Below are the code and all the weights of a small trained network. Each question names an input and a target symbol and asks about switching units off, where a switched-off unit gives its printed mean instead of its output.

import numpy as np


def w(rows, s, z=0):
    codes = np.array(rows[::2]) - 128.0
    scale = np.full(codes.shape[1], s)
    scale[-1] = z or s
    return codes * scale


def f(y):
    return np.maximum(y, 0)


def softmax(a):
    e = np.exp(a - a.max(-1, keepdims=True))
    return e / e.sum(-1, keepdims=True)


def log_softmax(a):
    a = a - a.max(-1, keepdims=True)
    return a - np.log(np.exp(a).sum(-1, keepdims=True))


def net(x, mask):
    ids = ['ΓΣαβδεζηθλξπτφψω'.index(c) for c in x.split()]
    T = len(ids)
    res = E[ids] + P[:T]
    u = 0
    for l in range(2):
        q, k, v = (res @ M[l].T for M in (Q, K, V))
        z = softmax(np.where(np.tri(T) > 0, q @ k.T / 4**0.5, -1e9)) @ v
        res = res + np.where(mask[u], z, O[l][:, -1]) @ O[l][:, :-1]
        u += 1
        y = f(res @ A[l][:, :-1].T + A[l][:, -1])
        res = res + np.where(mask[u : u + 4], y, B[l][:, -1]) @ B[l][:, :-1]
        u += 4
    return log_softmax(res[-1] @ U[:, :-1].T + U[:, -1])


Q, K, V, O, A, B = {}, {}, {}, {}, {}, {}
E = w([
[65,198,110,82],'Γ',
[162,251,240,188],'Σ',
[229,96,168,196],'α',
[195,116,104,224],'β',
[172,137,51,41],'δ',
[142,25,124,88],'ε',
[135,201,56,236],'ζ',
[126,129,72,84],'η',
[95,169,25,237],'θ',
[242,49,67,195],'λ',
[169,109,202,182],'ξ',
[200,210,136,49],'π',
[78,147,86,113],'τ',
[61,150,254,108],'φ',
[104,12,163,115],'ψ',
[107,167,159,186],'ω',
],0.0076)
P = w([
[208,138,65,107],'0',
[4,172,252,142],'1',
[46,107,180,135],'2',
[62,101,174,167],'3',
[2,173,220,147],'4',
[44,164,179,186],'5',
[50,173,252,148],'6',
[97,93,173,130],'7',
[53,140,187,147],'8',
[58,130,238,165],'9',
[37,107,160,135],'10',
[106,102,200,113],'11',
[45,131,174,120],'12',
[38,111,167,129],'13',
],0.0047)
Q[0] = w([
[141,83,104,115],'0.h0',
[119,112,145,143],'0.h0',
[149,171,253,130],'0.h0',
[123,170,155,176],'0.h0',
],0.0056)
K[0] = w([
[47,149,246,131],'0.h0',
[150,137,123,67],'0.h0',
[223,221,125,167],'0.h0',
[118,62,122,3],'0.h0',
],0.0038)
V[0] = w([
[183,202,110,232],'0.h0',
[255,169,91,154],'0.h0',
[104,222,251,240],'0.h0',
[235,58,22,167],'0.h0',
],0.0062)
O[0] = w([
[136,234,87,253,153],'0.h0',
[157,191,82,91,97],'0.h0',
[5,148,21,190,254],'0.h0',
[245,219,155,89,44],'0.h0',
],0.0075,0.0035)
A[0] = w([
[82,214,146,165,248],'0.n0',
[79,123,125,144,189],'0.n1',
[138,32,199,127,254],'0.n2',
[128,67,173,254,216],'0.n3',
],0.008,0.004)
B[0] = w([
[156,115,1,110,252],'0.n0',
[99,102,88,93,216],'0.n1',
[109,126,19,43,197],'0.n2',
[31,117,81,17,255],'0.n3',
],0.0074,0.008)
Q[1] = w([
[172,90,226,177],'1.h0',
[112,97,1,16],'1.h0',
[169,187,120,46],'1.h0',
[142,109,190,197],'1.h0',
],0.0058)
K[1] = w([
[82,100,75,139],'1.h0',
[255,160,143,165],'1.h0',
[150,137,170,40],'1.h0',
[50,99,160,138],'1.h0',
],0.0084)
V[1] = w([
[2,50,78,141],'1.h0',
[166,89,149,44],'1.h0',
[105,142,72,230],'1.h0',
[89,41,149,19],'1.h0',
],0.0073)
O[1] = w([
[196,76,36,42,1],'1.h0',
[92,88,77,254,167],'1.h0',
[131,227,135,28,124],'1.h0',
[85,46,17,187,69],'1.h0',
],0.0087,0.0072)
A[1] = w([
[122,182,207,130,166],'1.n0',
[127,183,78,127,120],'1.n1',
[114,98,184,255,5],'1.n2',
[168,206,47,110,227],'1.n3',
],0.0077,0.002)
B[1] = w([
[160,165,89,239,225],'1.n0',
[162,31,213,72,187],'1.n1',
[146,3,248,59,254],'1.n2',
[125,33,195,125,218],'1.n3',
],0.0056,0.0096)
U = w([
[104,177,50,166,122],'Γ',
[106,219,116,200,178],'Σ',
[138,208,151,168,103],'α',
[217,72,202,2,13],'β',
[132,155,204,200,5],'δ',
[174,214,162,90,77],'ε',
[158,113,32,221,130],'ζ',
[115,152,63,125,140],'η',
[173,78,112,206,83],'θ',
[157,178,160,99,130],'λ',
[188,96,17,91,127],'ξ',
[166,56,221,129,213],'π',
[115,111,145,155,127],'τ',
[85,137,139,104,235],'φ',
[117,93,165,57,168],'ψ',
[86,146,119,141,161],'ω',
],0.0053,0.0032)

Each question gives the input, a string of symbols that net reads in full, and the target symbol t.
The units are the heads (4 rows each of Q, K, V and O) and the neurons (one row each of A and B). Each row of codes is followed by its name. A weight is (code - 128) times the scale printed after its matrix; where a second scale follows, it is the last column's (O, A, B and U).
mask holds one flag per unit, layer by layer, with each layer's heads first. A switched-off unit (its flag False) gives its mean, the last column of its rows in O or B, instead of its output. The means were averaged over made-up inputs and are rounded, as every weight is.
A unit's drop is (log p(t) with every unit on - log p(t) with that unit switched off) / (log p(t) with every unit on - log p(t) with every unit switched off).
The circuit of an input: a set's keep is (log p(t) with only the set's units on - log p(t) with every unit switched off) / (log p(t) with every unit on - log p(t) with every unit switched off). Starting from all 10 units, units are removed one at a time, each time the one whose removal leaves the highest keep (on an exact tie, the one counted first), for as long as the keep stays at least 0.8.
circuit, biggest first: the units of the circuit, biggest drop first
top k neurons: the k neurons with the biggest drops, biggest first
k most important neurons of layer l: the k neurons of layer l with the biggest drops, biggest first
drop of u: that unit's drop, to one decimal
input φ τ λ ω θ λ ε δ φ ε ε λ α ψ, target ξ: circuit, biggest first	1.h0
input δ ε τ, target π: circuit, biggest first	0.h0, 1.h0, 1.n2, 0.n3
input ζ Σ ε β λ π ξ τ, target ε: circuit, biggest first	0.h0, 1.h0, 0.n3
input ζ ψ ε β α η α Γ, target ε: circuit, biggest first	0.h0, 1.h0, 0.n3
input Σ η α θ δ ω η, target β: circuit, biggest first	1.h0, 0.h0
input λ θ α θ Γ Σ λ ζ θ η η ξ, target δ: circuit, biggest first	0.h0, 1.h0, 0.n3, 0.n1
input δ α Σ ξ β ω τ, target π: 2 most important neurons of layer 0	0.n3, 0.n2
input ζ ω δ δ α η ζ, target ε: circuit, biggest first	0.h0, 1.h0, 0.n3
input ζ ω η ξ ζ η φ θ ε, target ε: circuit, biggest first	0.h0, 1.h0, 0.n3, 1.n2
input ψ β τ, target ζ: circuit, biggest first	1.h0, 0.h0
input Σ λ φ Σ Σ φ α λ ε α φ β, target β: circuit, biggest first	1.h0, 0.h0, 1.n3
input δ π φ ξ π ω φ λ, target π: circuit, biggest first	1.h0, 0.h0, 1.n2, 0.n0
input ζ ω φ π φ ε ψ π, target ε: circuit, biggest first	0.h0, 1.h0, 0.n3, 1.n2
input Σ ψ δ ζ α ω, target β: most important neuron of layer 0	0.n0
input Σ φ ζ ω δ ε φ δ τ ω α ζ θ α, target β: circuit, biggest first	1.h0, 0.h0, 0.n3
input δ δ Γ ω η β, target π: 2 most important neurons of layer 1	1.n2, 1.n0
input δ η ξ, target π: top 2 neurons	1.n2, 0.n0
input δ β ξ ζ Γ β φ λ ψ λ α ψ β, target π: 2 most important neurons of layer 0	0.n3, 0.n0
input δ ε β β δ α ζ α η η δ α ω φ, target π: 3 most important neurons of layer 0	0.n3, 0.n0, 0.n1
input ψ π ε φ π β τ ζ ξ λ, target ζ: top neuron	0.n2
input ψ Σ Σ ζ λ β ε Σ η, target ζ: circuit, biggest first	0.h0, 1.h0
input δ δ ζ Σ, target π: 2 most important neurons of layer 1	1.n2, 1.n0
input φ β ω λ β, target ξ: drop of 1.n2	0.1
input φ Γ φ ψ ζ, target ξ: drop of 0.h0	0.1
input Σ α α Σ, target β: drop of 1.h0	1.4
input φ ψ ε ω δ δ, target ξ: drop of 1.h0	1.2
input φ λ ψ Σ η ω λ τ δ ζ θ φ δ α, target ξ: top neuron	1.n2
